Here is a tiny trained network, its code and every weight. The questions are about switching its units off for an input and a target symbol, where a switched-off unit gives its printed mean instead of its output.

import numpy as np


def w(rows, s, z=0):
    codes = np.array(rows[::2]) - 128.0
    scale = np.full(codes.shape[1], s)
    scale[-1] = z or s
    return codes * scale


def norm(h):
    return h / np.sqrt((h * h).mean(-1, keepdims=True) + 1e-5)


def f(y):
    return np.maximum(y, 0)


def softmax(a):
    e = np.exp(a - a.max(-1, keepdims=True))
    return e / e.sum(-1, keepdims=True)


def log_softmax(a):
    a = a - a.max(-1, keepdims=True)
    return a - np.log(np.exp(a).sum(-1, keepdims=True))


def net(x, mask):
    ids = ['ΣΦαβγδεζηθλμτψω'.index(c) for c in x.split()]
    T = len(ids)
    res = E[ids] + P[:T]
    r = norm(res)
    for j in range(3):
        rows = slice(2 * j, 2 * j + 2)
        q, k, v = (r @ M[0][rows].T for M in (Q, K, V))
        z = softmax(np.where(np.tri(T) > 0, q @ k.T / 2**0.5, -1e9)) @ v
        o = O[0][rows]
        res = res + np.where(mask[j], z, o[:, -1]) @ o[:, :-1]
    y = f(norm(res) @ A[0][:, :-1].T + A[0][:, -1])
    res = res + np.where(mask[3:11], y, B[0][:, -1]) @ B[0][:, :-1]
    return log_softmax(norm(res)[-1] @ U[:, :-1].T + U[:, -1])


Q, K, V, O, A, B = {}, {}, {}, {}, {}, {}
E = w([
[100,146,79,96,158,62,206,107,71,82],'Σ',
[101,134,156,157,63,168,193,109,186,48],'Φ',
[195,129,135,114,182,192,122,237,72,220],'α',
[116,227,161,139,9,28,179,104,178,191],'β',
[162,105,155,109,139,180,144,90,160,175],'γ',
[66,239,158,13,178,131,111,163,68,167],'δ',
[92,79,94,102,18,144,73,52,128,198],'ε',
[183,97,47,65,152,154,141,180,153,90],'ζ',
[94,63,197,126,83,217,134,139,99,114],'η',
[187,229,182,205,100,107,215,195,96,105],'θ',
[77,161,208,184,128,199,167,125,100,220],'λ',
[114,42,224,67,62,57,207,207,95,163],'μ',
[212,199,177,20,80,165,74,183,148,116],'τ',
[250,107,144,151,90,137,143,77,21,141],'ψ',
[73,106,90,125,134,155,193,187,222,218],'ω',
],0.012)
P = w([
[147,131,138,139,250,172,85,2,231,81],'0',
[129,151,100,54,63,170,192,136,98,127],'1',
[105,132,120,61,46,171,183,140,83,107],'2',
[95,139,119,61,35,194,176,165,80,90],'3',
[91,133,129,58,17,208,167,172,87,83],'4',
[81,133,144,57,9,215,154,182,77,67],'5',
],0.0061)
Q[0] = w([
[165,192,93,196,130,163,120,111,190,122],'head 0',
[132,65,124,191,175,37,82,124,133,143],'head 0',
[163,37,184,161,192,1,80,133,160,123],'head 1',
[108,93,59,166,137,86,21,72,144,147],'head 1',
[105,107,85,184,173,85,47,63,168,140],'head 2',
[145,75,119,67,50,140,148,137,147,147],'head 2',
],0.0079)
K[0] = w([
[107,76,160,106,134,92,131,154,102,132],'head 0',
[105,130,96,95,64,156,153,149,76,149],'head 0',
[115,127,51,90,1,155,148,118,71,151],'head 1',
[138,110,148,91,76,143,216,181,94,97],'head 1',
[102,112,110,73,85,98,201,153,90,123],'head 2',
[129,125,167,155,204,105,116,116,127,100],'head 2',
],0.0096)
V[0] = w([
[99,141,129,147,153,121,157,149,247,63],'head 0',
[59,40,54,62,176,176,106,169,135,133],'head 0',
[90,101,59,123,96,91,98,46,124,88],'head 1',
[110,233,88,102,166,143,69,101,170,219],'head 1',
[9,118,137,158,101,107,194,143,116,199],'head 2',
[97,210,46,2,107,65,188,139,82,124],'head 2',
],0.0058)
O[0] = w([
[112,166,83,126,135,146,201,157,200,57,194],'head 0',
[93,27,75,69,182,166,100,159,155,143,113],'head 0',
[106,107,57,109,53,107,124,35,109,108,108],'head 1',
[121,213,75,87,118,156,131,140,118,199,94],'head 1',
[34,106,164,189,147,89,142,92,176,187,118],'head 2',
[115,141,161,68,162,1,75,136,179,111,2],'head 2',
],0.0074,0.0035)
A[0] = w([
[140,131,95,97,155,62,53,154,120,222,214],'neuron 0',
[196,150,74,128,113,145,211,189,4,171,64],'neuron 1',
[125,222,108,248,62,42,107,182,116,118,102],'neuron 2',
[101,100,164,220,161,108,99,64,237,139,212],'neuron 3',
[120,114,84,160,214,176,149,92,71,78,61],'neuron 4',
[101,117,53,57,101,1,75,104,167,47,34],'neuron 5',
[167,123,201,141,252,105,58,137,104,52,179],'neuron 6',
[122,86,137,145,156,159,74,85,63,43,253],'neuron 7',
],0.007,0.0021)
B[0] = w([
[99,118,171,88,143,182,128,113,46,133,149],'neuron 0',
[124,74,179,162,203,87,55,27,217,109,253],'neuron 1',
[201,59,2,111,159,141,145,209,83,242,144],'neuron 2',
[178,121,137,10,107,108,160,55,173,149,176],'neuron 3',
[33,180,136,127,138,98,126,168,39,153,146],'neuron 4',
[124,132,90,211,230,115,224,98,35,123,152],'neuron 5',
[207,78,167,63,138,113,182,59,204,167,160],'neuron 6',
[135,163,128,50,118,94,213,152,44,139,176],'neuron 7',
],0.0067,0.0069)
U = w([
[61,139,87,155,211,49,167,116,46,77,93],'Σ',
[97,176,124,173,74,139,178,107,181,2,100],'Φ',
[165,61,133,152,215,173,18,182,122,148,123],'α',
[148,203,93,151,54,37,147,134,155,191,60],'β',
[174,141,125,60,158,179,221,60,134,154,254],'γ',
[49,222,155,55,179,92,74,150,82,127,99],'δ',
[82,97,52,99,57,122,65,49,111,149,137],'ε',
[142,47,4,71,194,143,113,189,125,48,34],'ζ',
[87,80,131,148,76,173,139,225,17,112,196],'η',
[223,151,125,236,119,98,134,199,111,117,85],'θ',
[46,189,213,222,131,153,123,88,159,183,83],'λ',
[138,44,191,81,119,77,196,133,145,140,107],'μ',
[207,199,151,56,81,139,46,144,183,81,46],'τ',
[202,116,166,200,115,89,58,49,41,68,78],'ψ',
[26,99,54,123,162,144,123,212,240,155,68],'ω',
],0.0083,0.0073)

Each question gives the input, a string of symbols that net reads in full, and the target symbol t.
The units are the heads (2 rows each of Q, K, V and O) and the neurons (one row each of A and B). Each row of codes is followed by its name. A weight is (code - 128) times the scale printed after its matrix; where a second scale follows, it is the last column's (O, A, B and U).
mask holds one flag per unit, heads first, then neurons. A switched-off unit (its flag False) gives its mean, the last column of its rows in O or B, instead of its output. The means were averaged over made-up inputs and are rounded, as every weight is.
A unit's drop is (log p(t) with every unit on - log p(t) with that unit switched off) / (log p(t) with every unit on - log p(t) with every unit switched off).
The circuit of an input: a set's keep is (log p(t) with only the set's units on - log p(t) with every unit switched off) / (log p(t) with every unit on - log p(t) with every unit switched off). Starting from all 11 units, units are removed one at a time, each time the one whose removal leaves the highest keep (on an exact tie, the one counted first), for as long as the keep stays at least 0.8.
units of the circuit, in order: the units of the circuit, biggest drop first
unit that matters most: the unit with the biggest drop
top k neurons: the k neurons with the biggest drops, biggest first
heads that matter: for each layer, one digit per head in row order, 1 if its drop is at least 0.15 and else 0, layers parted by /
drop of u: that unit's drop, to one decimal
input α μ β μ α, target α: units of the circuit, in order : [neuron 1]
input η ε λ λ, target η: heads that matter : 110
input μ δ Φ, target μ: units of the circuit, in order : [head 1; head 2]
input μ ω λ α, target α: top 2 neurons : [neuron 3; neuron 7]
input β μ ε, target β: heads that matter : 101
input μ μ μ γ δ Φ, target μ: heads that matter : 011
input μ η δ η, target μ: units of the circuit, in order : [head 1; head 2]
input ε Φ ε γ, target ε: units of the circuit, in order : [head 1; head 0]
input η ε μ θ Φ, target η: units of the circuit, in order : [head 2; neuron 4; neuron 3]
input Φ β α α Φ δ, target Φ: heads that matter : 100
input ζ μ ψ ω, target ζ: units of the circuit, in order : [head 2; head 0]
input ζ γ μ α, target ζ: heads that matter : 101
input ε Φ μ ζ ψ, target ε: heads that matter : 010
input λ Φ α μ, target λ: heads that matter : 011
input ε μ Φ μ μ ω, target ε: heads that matter : 010
input Φ μ ε η β Σ, target Φ: units of the circuit, in order : [head 0]
input μ ω β μ α, target μ: heads that matter : 011
input β μ μ μ, target β: heads that matter : 110
input μ λ μ Φ η, target μ: heads that matter : 011
input η Φ λ μ μ ε, target η: heads that matter : 010
input Φ η μ α μ, target Φ: heads that matter : 100
input α μ γ, target α: unit that matters most : head 1
input μ η α ψ, target μ: top 2 neurons : [neuron 6; neuron 7]
input θ ω τ θ, target θ: top 2 neurons : [neuron 2; neuron 1]
input ω μ ε, target ω: units of the circuit, in order : [head 0; head 2]
input δ τ μ, target δ: heads that matter : 011
input ε μ η, target ε: units of the circuit, in order : [head 1]
input τ μ α γ, target τ: heads that matter : 001
input β β μ Φ μ, target β: drop of head 0 : 0.6
input η τ ε δ λ ε, target η: drop of head 0 : 0.1
